Here is a tiny trained network, its code and every weight. The questions are about switching its units off for an input and a class, where a switched-off unit gives its printed mean instead of its output.

import numpy as np


def w(rows, s, z=0):
    codes = np.array(rows[::2]) - 128.0
    scale = np.full(codes.shape[1], s)
    scale[-1] = z or s
    return codes * scale


def f(y):
    return y / 2 * (1 + np.tanh(0.7978845608 * (y + 0.044715 * y**3)))


def log_softmax(a):
    a = a - a.max(-1, keepdims=True)
    return a - np.log(np.exp(a).sum(-1, keepdims=True))


def net(x, mask):
    res = np.array(x, float).reshape(1, 7) / 4 @ E
    y = f(res @ A[0][:, :-1].T + A[0][:, -1])
    res = res + np.where(mask, y, B[0][:, -1]) @ B[0][:, :-1]
    return log_softmax(res[-1] @ U[:, :-1].T + U[:, -1])


A, B = {}, {}
E = w([
[119,67,219,53,125,200,129,83,202,83,125],'x0',
[128,129,127,127,128,128,127,129,129,129,128],'x1',
[208,163,226,93,109,104,16,170,97,165,73],'x2',
[102,161,69,57,127,128,172,122,187,242,24],'x3',
[128,128,128,128,127,128,129,128,128,128,128],'x4',
[158,204,55,73,140,240,65,151,119,134,182],'x5',
[131,48,139,124,165,210,167,120,2,172,68],'x6',
],0.0055)
A[0] = w([
[139,177,80,164,130,52,107,136,46,157,136,109],'n1',
[120,82,191,89,129,202,125,119,188,99,121,88],'n2',
[107,95,73,146,138,158,186,112,170,95,160,110],'n3',
[128,97,127,122,141,185,170,128,53,147,92,128],'n4',
[122,169,54,163,129,75,129,138,63,141,124,106],'n5',
[131,190,90,107,126,230,67,146,120,139,168,93],'n6',
[135,109,130,129,138,145,141,130,92,132,115,104],'n7',
[153,142,197,111,127,115,34,132,107,146,86,103],'n8',
[155,150,179,112,121,108,76,136,108,147,104,101],'n9',
[113,87,82,149,120,152,207,119,147,109,171,105],'n10',
[105,95,164,147,126,62,152,130,137,127,95,77],'n11',
[133,85,144,132,135,182,149,133,8,149,68,122],'n12',
[132,153,94,82,125,123,173,137,188,216,24,3],'n13',
[137,172,130,137,127,55,115,148,223,99,145,128],'n14',
[125,185,123,128,126,72,103,126,187,120,164,118],'n15',
[126,100,179,92,127,174,123,119,202,101,125,104],'n16',
[134,164,124,122,128,97,112,122,192,113,143,106],'n17',
[150,97,186,181,125,118,99,139,38,32,237,22],'n18',
[114,65,199,163,124,19,177,135,125,124,82,78],'n19',
[128,170,106,112,135,200,103,143,109,122,154,84],'n20',
[156,152,173,119,122,109,64,137,121,149,88,105],'n21',
],0.011,0.0033)
B[0] = w([
[148,98,223,133,125,136,179,154,140,128,108,209],'n1',
[160,103,221,148,117,118,164,161,127,134,109,213],'n2',
[85,163,100,129,139,118,188,147,101,123,150,200],'n3',
[119,104,128,145,113,121,67,125,108,126,181,208],'n4',
[149,108,214,123,123,133,182,151,133,126,110,197],'n5',
[239,142,79,112,128,119,135,84,131,111,113,216],'n6',
[119,115,131,133,119,124,113,125,126,129,143,146],'n7',
[72,161,93,130,147,127,201,149,107,115,157,218],'n8',
[89,153,101,127,139,119,178,136,116,124,147,185],'n9',
[86,174,95,119,144,126,180,150,109,118,154,198],'n10',
[189,142,93,108,131,145,125,104,135,125,127,177],'n11',
[112,91,137,150,111,123,59,134,101,126,201,241],'n12',
[54,146,120,120,139,130,64,112,193,136,41,211],'n13',
[115,92,129,144,115,137,60,127,88,128,184,216],'n14',
[122,88,131,141,123,133,76,127,95,139,172,194],'n15',
[153,99,200,141,123,127,155,154,122,144,110,197],'n16',
[114,99,134,146,118,129,87,122,106,130,150,171],'n17',
[52,143,111,108,134,130,71,113,194,164,36,255],'n18',
[250,155,72,105,128,139,129,94,126,112,126,236],'n19',
[190,136,95,118,125,121,126,98,137,121,120,174],'n20',
[81,149,85,132,135,130,187,131,124,114,155,191],'n21',
],0.022,0.0082)
U = w([
[108,72,124,173,97,133,42,124,76,135,203,220],'0',
[60,154,114,110,153,141,77,109,215,168,24,68],'1',
[254,160,77,94,136,143,143,71,129,93,114,29],'2',
[61,190,91,138,175,120,214,171,90,103,164,255],'3',
[165,84,243,153,116,140,186,185,135,139,88,102],'4',
],0.0083,0.00058)

Each question gives the input, the list of numbers given to net, and the class t.
The units are the neurons (one row each of A and B). Each row of codes is followed by its name. A weight is (code - 128) times the scale printed after its matrix; where a second scale follows, it is the last column's (A, B and U).
mask holds one flag per neuron, in row order. A switched-off neuron (its flag False) gives its mean, the last column of its row in B, instead of its output. The means were averaged over made-up inputs and are rounded, as every weight is.
A unit's drop is (log p(t) with every unit on - log p(t) with that unit switched off) / (log p(t) with every unit on - log p(t) with every unit switched off).
The circuit of an input: a set's keep is (log p(t) with only the set's units on - log p(t) with every unit switched off) / (log p(t) with every unit on - log p(t) with every unit switched off). Starting from the 12 units with the biggest drops (on a tie, the unit counted first), units are removed one at a time, each time the one whose removal leaves the highest keep (on an exact tie, the one counted first), for as long as the keep stays at least 0.8.
circuit, biggest first: the units of the circuit, biggest drop first
top k neurons: the k neurons with the biggest drops, biggest first
drop of u: that unit's drop, to one decimal
input [7,1,8,1,7,7,5], class 3: circuit, biggest first	n8
input [-1,8,6,-6,-5,-6,-2], class 1: top 2 neurons	n18; n6
input [6,6,-2,-6,-3,-5,-2], class 1: top 4 neurons	n18; n1; n5; n6
input [-4,8,-6,2,-1,6,2], class 2: top 3 neurons	n6; n8; n20
input [7,-5,-1,4,3,7,4], class 2: top 3 neurons	n6; n20; n1
input [0,8,-1,2,-1,-6,-5], class 2: top 2 neurons	n19; n12
input [-5,-1,3,7,1,1,-7], class 0: top 3 neurons	n14; n15; n18
input [-4,4,1,5,1,-6,2], class 2: top 2 neurons	n19; n18
input [-6,7,4,4,-6,4,-3], class 4: top 2 neurons	n1; n18
input [-7,-1,0,3,-6,-3,-4], class 4: top 2 neurons	n1; n5
input [-4,-8,1,5,-5,-7,6], class 2: top 3 neurons	n19; n11; n14
input [-4,7,8,-7,-1,-7,-1], class 3: top 2 neurons	n8; n21
input [6,-6,-7,-2,8,8,-3], class 2: top 3 neurons	n6; n20; n8
input [2,0,-2,5,1,-8,-8], class 0: circuit, biggest first	n14
input [-8,-7,-3,6,4,7,5], class 4: top 4 neurons	n5; n1; n19; n18
input [-5,-7,-3,1,2,-4,-4], class 4: drop of n2	-0.1
input [2,-1,7,-3,-1,-8,8], class 0: drop of n20	0.1
input [4,6,1,2,8,-2,-2], class 4: drop of n12	0.3
